Each row is followed by its class.
[  8  21 -13  -6  -9  -2   4   9 -10  -3  -1  14 -28  13  11   0   4  -6
  19   8  21 -29  13  21  -4   8  -6 -19   1   5   9  -2   5 -11   9 -29
  19 -24  -7   0 -14   9  -3   1  -1  22   6  13   6 -30   9   2] | B
[ 21  17 -18   8 -16  -3  -3   3 -13  -1  -6  14 -35  15   0   0  11  -5
   9   7  24 -21  24  15  -4   7   9 -21   5   3   8  -1  -8 -12   3 -22
  13 -33  -9  -1 -10   6  -5 -13  -4  13   4   7   6 -21  -2  -1] | C
[ 19   8 -16  -2  -9   4   9  -1  -2  -1   1  15 -26   3   3  -4   5  -8
   8   9   3   0   1   3   0  10   8 -23  -7  -2   3  -4  -1  -7   8 -13
  12 -31  -6  -7   3  19  -2  14   4  22   2  -1   3 -16 -15   3] | J
[ 10  17 -16  -3 -16  -3   1  17  -7  -1  -9  15 -35  10  10   2   0 -11
  22   6  26 -37   8  14 -10   6 -10 -19   3  11   2  -3   5 -11   2 -34
  16 -29  -9   4 -11  14   3 -14  -7  19   5  11   4 -39   0  -3] | Q
[ -3   8  -7   6  -8  -1  18   9   0  -1  -5  22 -18   6   1  14   7   0
   3  10  48 -20   9  16  -8  14   7 -15  11   8   6  -6   4  -9   3 -31
  -5   4   0   4 -11 -13  -2 -22  -4  -7   5   1   2 -21   1   4] | J
[ 10  13 -13   2 -15  -4   4   5  -7  -1  -7  18 -36   6   5   9   7  -6
  15  10  35 -26  11  14  -5  13   4 -23   9   5  11   0  -2 -10   2 -28
  10 -18  -5  -4  -8   4  -7 -11  -9   8   5   3   7 -28  -6   3] | J
[  9  14 -15  -2 -13   0   5   8 -10   1  -6  15 -20  11   5   0   8  -8
  24  11  28 -22  30  22  -7   8   8 -28  -1   1   9  -3   0 -13  10 -34
  16 -29  -7   3 -15   7  -5  -1  -2  18   2   8   8 -35   4  -1] | W
[ -8  17  -9   0  -6  -4   3   7  -8   2  -5  10 -10  10   5   4   6  -3
  15   9  33 -19  16  18  -3   7  -2 -22   6   9  11   5  -4  -8   2 -33
   9 -10  -2   5 -17   8 -11 -16  -8   1   8   6   5 -30   7  -2] | V
[ 11  14 -14   1 -12  -4   1   7 -11  -1  -5  16 -23  13   3  10   6   2
   3   7  39 -26  22  18   1   9  15 -19  14   5   8   5  -4 -12   3 -31
   6  -5  -4   5 -15   3  -7 -30  -7  -3   9   7   5 -15   3   2] | C
[  8  12  -6  -2 -11  -1   8   5 -12   3  -9  19 -40  19   2  10   8   3
  -6  10  48 -41  20  20   1  14  15 -13  16   5   0   2  -9 -12   9 -26
   5   0   0   0 -19 -11  -6 -17  -5  -2   0   0   0  -6   8   5] | C
[ 17  16 -12   3  -6   5   3   0 -18  -6   0  15 -25  12   5  -2   8  -6
  10   7  12 -17  16  14   1  13   9 -25   2   2  13  -2  -6 -13   9 -20
  11 -24  -7  -4  -9   9  -7  -2   4  11   6   2   3 -18  -7   2] | B
[ -4  13  -9   5  -8  -7  14  11  -5  -4   1  18  -6   5   2   7   8  -4
  21   8  39 -14  14  15 -15   9   3 -23   8  10  15  -3  -3 -10  -3 -37
   4 -11  -4   8  -9   5  -6 -24  -6   1   9   2   7 -47   3  -2] | F
[ 18  11 -15   1 -15   0   1   6 -11  -4  -3  13 -12  14   0  -1   8   0
   4   6  29 -13  15  12  -2   4  11 -20   5   1  10  10  -9 -17   3 -30
  12 -18  -7   5  -7  11  -5 -24  -4   7   9  14   7 -15  -2   3] | C
[ 13  15 -16  -1 -17  -5   1  15  -5  -7  -7  17 -21   9  11   3   3  -9
  23   8  23 -27  10  17  -7   6   2 -25   1   8   5  -4   6 -15   4 -31
  18 -34  -6   0  -8  19  -1 -10  -3  18   3   7   7 -38  -3   3] | J
[ -4  14  -8  -2  -7  -4   3  13  -4  -2  -6  10 -12  12   8   6   2  -5
  14  11  30 -24  15  20  -6   5  -1 -15   7  10   5  -1  -3  -8   3 -30
  11  -8  -5   5 -17   2  -4 -18  -6   4  11   9   4 -29  11  -3] | B
